Here is a tiny trained network, its code and every weight. The questions are about switching its units off for an input and a class, where a switched-off unit gives its printed mean instead of its output.

import numpy as np


def w(rows, s, z=0):
    codes = np.array(rows[::2]) - 128.0
    scale = np.full(codes.shape[1], s)
    scale[-1] = z or s
    return codes * scale


def norm(h):
    return h / np.sqrt((h * h).mean(-1, keepdims=True) + 1e-5)


def f(y):
    return np.maximum(y, 0)


def log_softmax(a):
    a = a - a.max(-1, keepdims=True)
    return a - np.log(np.exp(a).sum(-1, keepdims=True))


def net(x, mask):
    res = np.array(x, float).reshape(1, 8) / 4 @ E
    u = 0
    for l in range(3):
        y = f(norm(res) @ A[l][:, :-1].T + A[l][:, -1])
        res = res + np.where(mask[u : u + 14], y, B[l][:, -1]) @ B[l][:, :-1]
        u += 14
    return log_softmax(norm(res)[-1] @ U[:, :-1].T + U[:, -1])


A, B = {}, {}
E = w([
[129,117,115,137,134,146,134,118,125,132,128],'x0',
[125,123,120,126,126,130,138,121,130,141,120],'x1',
[15,121,99,246,157,43,57,104,125,148,118],'x2',
[159,151,131,219,101,149,193,243,82,103,27],'x3',
[205,58,57,91,151,82,17,115,80,117,55],'x4',
[128,121,126,134,132,144,126,123,128,133,129],'x5',
[133,125,122,134,126,133,128,126,126,126,133],'x6',
[131,142,181,113,137,117,122,152,3,234,171],'x7',
],0.0042)
A[0] = w([
[207,119,138,48,127,174,178,127,117,103,121,50],'0.n0',
[131,139,94,136,148,119,130,113,254,68,80,38],'0.n1',
[74,158,140,160,93,149,183,132,128,137,198,37],'0.n2',
[50,125,149,186,126,123,116,105,133,126,133,81],'0.n3',
[154,138,160,95,152,161,128,131,131,130,141,76],'0.n4',
[106,105,141,175,136,74,91,107,112,128,105,92],'0.n5',
[64,130,104,165,155,102,83,129,111,143,101,106],'0.n6',
[180,111,97,112,104,109,34,113,77,128,85,22],'0.n7',
[108,97,132,75,128,88,98,86,121,161,225,23],'0.n8',
[150,132,121,135,139,107,120,134,59,183,154,47],'0.n9',
[136,155,152,140,145,144,81,153,143,87,156,103],'0.n10',
[113,153,158,113,147,130,127,143,30,212,166,6],'0.n11',
[144,111,143,186,123,114,171,197,67,133,81,12],'0.n12',
[116,99,122,107,132,127,122,112,140,146,165,76],'0.n13',
],0.0084,0.0015)
B[0] = w([
[155,159,56,154,86,56,88,186,150,209,188,255],'0.n0',
[68,52,217,130,36,163,113,99,32,98,136,215],'0.n1',
[160,87,178,112,254,81,159,152,128,140,115,218],'0.n2',
[162,155,91,89,82,110,144,169,159,199,157,205],'0.n3',
[115,153,70,131,101,102,122,139,156,159,162,175],'0.n4',
[172,142,67,112,90,117,133,172,136,179,153,202],'0.n5',
[199,158,93,101,92,86,101,173,157,143,190,216],'0.n6',
[130,82,162,119,246,96,236,119,116,135,106,227],'0.n7',
[122,226,104,150,136,217,120,90,96,127,55,224],'0.n8',
[114,66,164,132,67,132,105,140,109,68,140,198],'0.n9',
[94,106,146,88,93,112,188,119,125,187,47,140],'0.n10',
[76,17,167,151,25,143,145,102,125,68,140,233],'0.n11',
[123,225,101,104,144,185,90,66,106,98,57,249],'0.n12',
[125,168,109,108,131,130,103,144,148,90,79,164],'0.n13',
],0.0086,0.0067)
A[1] = w([
[100,147,73,204,140,74,93,147,164,162,159,91],'1.n0',
[88,113,190,126,208,131,191,144,185,167,139,54],'1.n1',
[107,157,189,157,170,134,171,150,177,111,192,26],'1.n2',
[129,152,110,127,152,138,119,123,142,134,133,75],'1.n3',
[143,76,147,124,254,82,176,138,136,134,109,74],'1.n4',
[86,90,148,166,114,126,92,93,151,76,134,55],'1.n5',
[108,141,108,109,150,146,108,75,154,121,152,53],'1.n6',
[107,119,104,177,133,131,121,138,227,83,87,7],'1.n7',
[109,115,106,163,148,130,92,148,183,127,120,68],'1.n8',
[131,160,120,175,142,124,122,146,140,96,89,43],'1.n9',
[101,121,95,168,131,112,103,143,168,136,128,74],'1.n10',
[135,128,120,148,152,115,87,137,180,90,132,13],'1.n11',
[117,232,123,154,164,192,87,106,114,108,49,8],'1.n12',
[85,148,128,79,156,176,62,34,168,140,137,36],'1.n13',
],0.008,0.0011)
B[1] = w([
[145,140,127,94,81,130,155,101,125,181,168,212],'1.n0',
[128,74,41,78,178,114,177,122,74,111,70,195],'1.n1',
[129,69,97,111,179,96,109,102,210,128,60,175],'1.n2',
[127,92,132,136,116,124,89,134,105,155,91,152],'1.n3',
[68,85,113,85,207,136,140,55,210,204,101,210],'1.n4',
[91,84,105,95,79,175,117,94,158,176,156,166],'1.n5',
[107,161,159,160,148,109,66,137,121,122,120,144],'1.n6',
[120,109,196,92,106,130,118,110,82,169,173,129],'1.n7',
[125,125,117,111,107,97,144,120,135,117,135,130],'1.n8',
[93,159,147,103,108,145,101,58,131,163,139,164],'1.n9',
[148,132,131,133,115,93,155,123,89,148,135,147],'1.n10',
[117,119,114,107,140,125,128,109,133,124,129,128],'1.n11',
[60,255,143,112,132,160,102,58,135,117,110,254],'1.n12',
[130,215,164,159,107,131,170,168,108,74,62,172],'1.n13',
],0.0086,0.0049)
A[2] = w([
[101,109,101,190,149,134,92,131,127,119,138,92],'2.n0',
[114,174,152,102,117,147,108,138,136,130,144,40],'2.n1',
[186,76,105,130,255,107,129,145,134,80,115,65],'2.n2',
[193,168,59,169,90,64,120,209,174,167,208,35],'2.n3',
[151,87,120,151,239,110,130,127,157,138,119,2],'2.n4',
[158,129,156,144,142,99,136,146,128,81,139,83],'2.n5',
[116,144,170,113,106,101,172,137,85,143,112,142],'2.n6',
[227,154,94,126,125,153,151,177,155,125,206,59],'2.n7',
[103,23,206,185,81,168,125,139,93,6,176,81],'2.n8',
[128,68,195,163,127,166,103,124,114,134,161,52],'2.n9',
[196,136,141,79,132,160,99,195,151,159,141,69],'2.n10',
[148,234,128,170,183,164,95,130,90,71,76,38],'2.n11',
[136,90,127,108,192,120,119,92,93,130,121,74],'2.n12',
[84,112,88,164,123,191,163,73,126,125,121,135],'2.n13',
],0.0078,0.00094)
B[2] = w([
[193,109,128,125,112,138,124,84,159,135,148,128],'2.n0',
[180,111,115,158,177,104,115,121,93,93,101,168],'2.n1',
[102,105,126,94,193,148,142,141,207,132,106,169],'2.n2',
[195,161,116,156,155,102,201,129,99,166,255,254],'2.n3',
[132,86,104,98,179,133,164,169,141,105,96,173],'2.n4',
[137,109,92,172,101,158,129,114,174,148,96,129],'2.n5',
[138,111,77,160,162,126,54,73,206,121,128,174],'2.n6',
[97,144,101,103,89,77,101,96,145,208,184,189],'2.n7',
[71,21,221,156,92,154,85,106,67,113,109,201],'2.n8',
[146,123,110,101,69,144,137,120,104,77,99,153],'2.n9',
[84,136,133,220,154,85,168,112,99,133,165,172],'2.n10',
[165,205,132,166,148,173,76,158,147,64,130,216],'2.n11',
[85,172,133,135,97,139,197,204,194,89,121,166],'2.n12',
[191,108,162,105,144,59,74,198,134,143,138,181],'2.n13',
],0.01,0.0076)
U = w([
[171,156,82,158,111,78,153,124,105,200,246,167],'0',
[84,23,195,150,62,159,77,107,80,88,108,254],'1',
[137,254,123,154,164,177,59,113,131,70,70,73],'2',
[101,74,104,85,233,126,178,150,192,128,69,16],'3',
],0.0072,0.00021)

Each question gives the input, the list of numbers given to net, and the class t.
The units are the neurons (one row each of A and B). Each row of codes is followed by its name. A weight is (code - 128) times the scale printed after its matrix; where a second scale follows, it is the last column's (A, B and U).
mask holds one flag per neuron, layer by layer. A switched-off neuron (its flag False) gives its mean, the last column of its row in B, instead of its output. The means were averaged over made-up inputs and are rounded, as every weight is.
A unit's drop is (log p(t) with every unit on - log p(t) with that unit switched off) / (log p(t) with every unit on - log p(t) with every unit switched off).
The circuit of an input: a set's keep is (log p(t) with only the set's units on - log p(t) with every unit switched off) / (log p(t) with every unit on - log p(t) with every unit switched off). Starting from the 12 units with the biggest drops (on a tie, the unit counted first), units are removed one at a time, each time the one whose removal leaves the highest keep (on an exact tie, the one counted first), for as long as the keep stays at least 0.8.
units of the circuit, in order: the units of the circuit, biggest drop first
k most important neurons: the k neurons with the biggest drops, biggest first
top k neurons in layer l: the k neurons of layer l with the biggest drops, biggest first
drop of u: that unit's drop, to one decimal
input [-1,-4,1,6,4,5,4,8], class 1: units of the circuit, in order : [0.n11]
input [-8,1,3,7,-8,1,-8,4], class 3: units of the circuit, in order : [0.n2, 1.n2]
input [-8,1,-8,3,8,7,1,-8], class 0: 2 most important neurons : [0.n0, 0.n2]
input [0,-3,-6,4,3,6,-4,7], class 1: 3 most important neurons : [0.n11, 0.n9, 0.n6]
input [4,-6,-4,-8,-8,-6,4,-3], class 2: units of the circuit, in order : [0.n8, 1.n13]
input [-2,3,3,6,6,7,-1,-1], class 2: top 3 neurons in layer 0 : [0.n12, 0.n2, 0.n11]
input [3,-5,1,3,-4,-6,-5,5], class 1: 2 most important neurons : [0.n11, 0.n7]
input [-1,-8,2,4,-8,-7,-1,6], class 3: top 2 neurons in layer 0 : [0.n2, 0.n1]
input [2,3,-7,-3,1,7,0,-8], class 1: 4 most important neurons : [0.n1, 0.n6, 0.n3, 0.n5]
input [-2,0,5,-1,7,2,-2,-3], class 3: 2 most important neurons : [0.n7, 0.n0]
input [-4,-7,0,-2,3,6,-7,-1], class 3: top 2 neurons in layer 0 : [0.n7, 0.n12]
input [0,3,-2,-6,-8,6,-1,4], class 3: top 2 neurons in layer 0 : [0.n2, 0.n12]
input [0,6,-4,1,-5,-4,-3,-5], class 1: 2 most important neurons : [0.n1, 0.n7]
input [-7,-8,-4,-8,-5,1,6,1], class 2: units of the circuit, in order : [0.n8]
input [-4,6,-2,-7,-5,7,-8,5], class 2: 2 most important neurons : [0.n8, 0.n1]
input [7,-1,-1,7,-5,1,-1,-7], class 1: 2 most important neurons : [0.n1, 0.n8]
input [-8,4,-5,-2,2,-4,8,6], class 1: 2 most important neurons : [0.n11, 0.n9]
input [-1,1,4,-5,8,4,-2,-8], class 1: 2 most important neurons : [0.n1, 0.n2]
input [8,4,-3,-7,-6,7,0,1], class 2: 2 most important neurons : [0.n8, 0.n7]
input [7,-7,0,4,7,-4,1,3], class 3: most important neuron : [0.n7]
input [-8,-3,2,-3,-5,-4,6,3], class 3: 2 most important neurons : [0.n2, 0.n12]
input [2,4,-3,0,7,-3,-1,-1], class 3: drop of 0.n7 : 2.1
input [3,3,-1,8,-4,-3,-8,-8], class 1: drop of 0.n1 : 1.2
input [4,-7,-1,-3,-8,-5,-6,-5], class 3: drop of 0.n2 : 1.3
input [4,0,2,5,0,-5,-8,-1], class 2: drop of 0.n4 : 0.0
